[100 = 0]
[ 95 101  98 114 101  76 103 103 106  77  57 104 143  95 124 102  90 120
  84] : <1>
[ 88 104 112 129 114  86 100 115  81  62  68 114 140 107 106 109  92 105
 117] : <10>
[ 61 101 109  74  93 124  70  84  92  83  81 120 111 128 112 110  89 116
 121] : <2>
[102  95 104 162  94 113  99 118 110  91 105 112 111  92 120 104  96  90
 162] : <10>
[108  94  94 119 106  96 114 103 104  88 127 102 113  66 149 106  88 117
 106] : <10>
[123  99 105 136  97  81 111 114 101  71  51 105 134 102 108  92  86 103
 107] : <10>
[ 98 104 110 110 111  85 104 110  82  72  77 107 127 108  96 103  95 103
 101] : <10>
[124  99 106 128  79 123  89  93 103  88  41 111 103 134  93  87  83  97
 126] : <1>
[112  95 104  67 109 111 113  88  81  85 140 102  87  84 123 103  85 117
  94] : <2>
[ 74 102  97 128  91  98  83  98 117  89  46 111 136 114 126 105  94 113
 109] : <2>
[ 82 101 110  54 105 102  87  85  82  73  91 112 112 110 110 107  87 121
  91] : <2>
[ 95 100  97 114  99  84  98  98 108  80  54 105 140  99 129 101  87 122
  87] : <1>
[ 95 102 105  48 105  98  96  81  82  82  88 103 107 110 105 101  88 124
  68] : <2>
[ 49 100 102 108 111 115  84 101  97  98 141 113 105  92 123 123 108 105
 136] : <10>
[ 85 101 105  50 106 100  92  83  84  81  95 107 110 108 113 106  89 125
  77] : <2>
[134  98  98  84  87 103 103  79 101  82  46 102 111 115 131  85  73 124
  67] : <2>
[ 62 104 103  79 117  86  93  98  89  84 104 106 128  97 116 116 101 119
  85] : <1>
[108 104 109 113  91 125  85  88  88  85  48 112  99 141  82  93  85  99
 117] : <1>
[ 96  97 103  53 110 112 104  84  81  88 140 104  86  89 123 107  87 121
  91] : <2>
[ 87  95  95 140  98 121  97  98 110  91 110 110 112  86 148 110  88 113
 136] : <10>
[ 90  99  97  98 119  97 112  96  89  85 136 102 109  72 137 114  94 120
  90] : <10>
[115  94  96 107 104  90 117 103 102  87 118 100 113  73 138 102  88 118
  96] : <10>
[102  96 109 117 114  99 112 116  82  78 141 108 106  80 116 110  96  98
 134] : <10>
[ 76  98 101  95 117 104 105 103  89  84 140 106 111  76 134 118  96 117
 109] : <10>
[ 87  98 102  89 104 134  90  82  88  96 133 110  81 101 125 111  90 113
 119] : <2>
[152  96 106 100  85 103 110  92  94  75  51 102 104 116  99  81  75 108
  92] : <1>
[ 97 100 104 157  89 101  89 111 109  80  41 115 134 117 109 100  91  98
 140] : <1>
[ 69 105 109 135 106 104  82 112  92  83  72 116 123 120  95 111 103  93
 139] : <1>
[147  94  99 147 101  97 129 113  98  83 100  99 109  79 124  91  84 101
 112] : <10>
[ 97 100  95 100 103 138  96  78  90 104 122 104  76 100 125 108  89 114
 106] : <2>
[ 71 102  93 139  91 103  81  94 120  92  45 110 135 113 129 106  93 116
 107] : <2>
[164  91 104 108  90 116 122  96  92  84 105 102  83  93 112  84  75 102
 109] : <2>
[ 93 101  99 149 110 112 104 109  92  93 108 106 101  95 108 108  99  96
 130] : <10>
[127  99  99  71  90  97 103  80  99  84  56  99 112 110 114  88  78 125
  59] : <2>
[ 79 108  99  88  99 120  79  75  91  97  55 106 102 131  99 103  92 117
  77] : <2>
[116  97 103  69  88 104  96  84 100  80  67 107 112 111 118  92  79 122
  85] : <2>
[118  98 106 135  95  83 107 113 103  68  56 107 137 103 117  95  85 106
 112] : <10>
[166  95  95 141  83 137 116  85 100  98  76  99  70 109 112  78  73  99
 108] : <2>
[ 61 100  99 118 113 121  91  98  94  97 140 111 101  89 133 121 101 110
 131] : <10>
[102  99 119  72 102 100  94 102  77  68  95 114 110 117  93 102  90 102
 120] : <1>
[ 38  97 106 102 111 114  79 107  96  91 153 120 111  90 129 129 108 105
 157] : <10>
[120 103  98 164  91 107 101 101 106  84  26 106 122 122 109  90  85 103
 111] : <1>
[136  95  97 136 103  89 128 115 101  91 113  95 104  72 119  95  92  98
 104] : <10>
[ 79 102  95 138  92 105  83  93 116  89  43 111 132 113 129 104  90 117
 107] : <2>
[ 94 102 112 107  94 127  80  93  85  84  72 115  96 136  88  99  89  96
 130] : <1>
[136  91  98  73  92 111 112  85  99  90 122 101  89  84 134  93  77 118
  91] : <2>
[125 102 109  76 103 103 106  87  77  78  71 102  98 118  90  92  84 110
  85] : <1>
[ 76 103  94 131  94 103  85  94 116  90  49 109 135 109 130 106  92 119
 106] : <2>
[ 91 102 113 110  93 126  79  95  89  83  70 119 102 135  91 101  92  96
 140] : <1>
[ 71 106 108 146 105 105  83 112  94  83  66 115 124 122  93 110 103  92
 136] : <1>
[ 77 103 107  46 105  95  87  88  87  88  95 105 109 113  96 105  98 115
  80] : <2>
[106  94  96 114 105  96 113 102 103  84 115 103 118  73 145 107  87 119
 104] : <10>
[104 101  97 105  83 124  83  75 108  92  40 109 107 127 117  93  79 119
  93] : <2>
[150  97 108 114  89 104 109  96  89  70  45 106 111 117 103  83  72 108
 100] : <1>
[111  98 106 118 104 140 101  94  81  93 129 109  73 104 108 104  90  96
 140] : <2>
[131  91  98  80  93 118 111  86  98  95 127 101  84  85 135  95  80 117
  99] : <2>
[111 104 108 118  94 130  88  87  85  85  48 112  95 137  92  96  83 100
 118] : <1>
[ 73  95 109  82  98 136  81  88  90  88 144 120  88 103 127 115  92 110
 146] : <2>
[117 100 113  85 102 108  99  89  73  66  71 113 107 122 104  97  77 115
 102] : <1>
[ 64  98 100 115 110 118  91 101  98  94 142 113 105  87 136 120 100 108
 139] : <10>
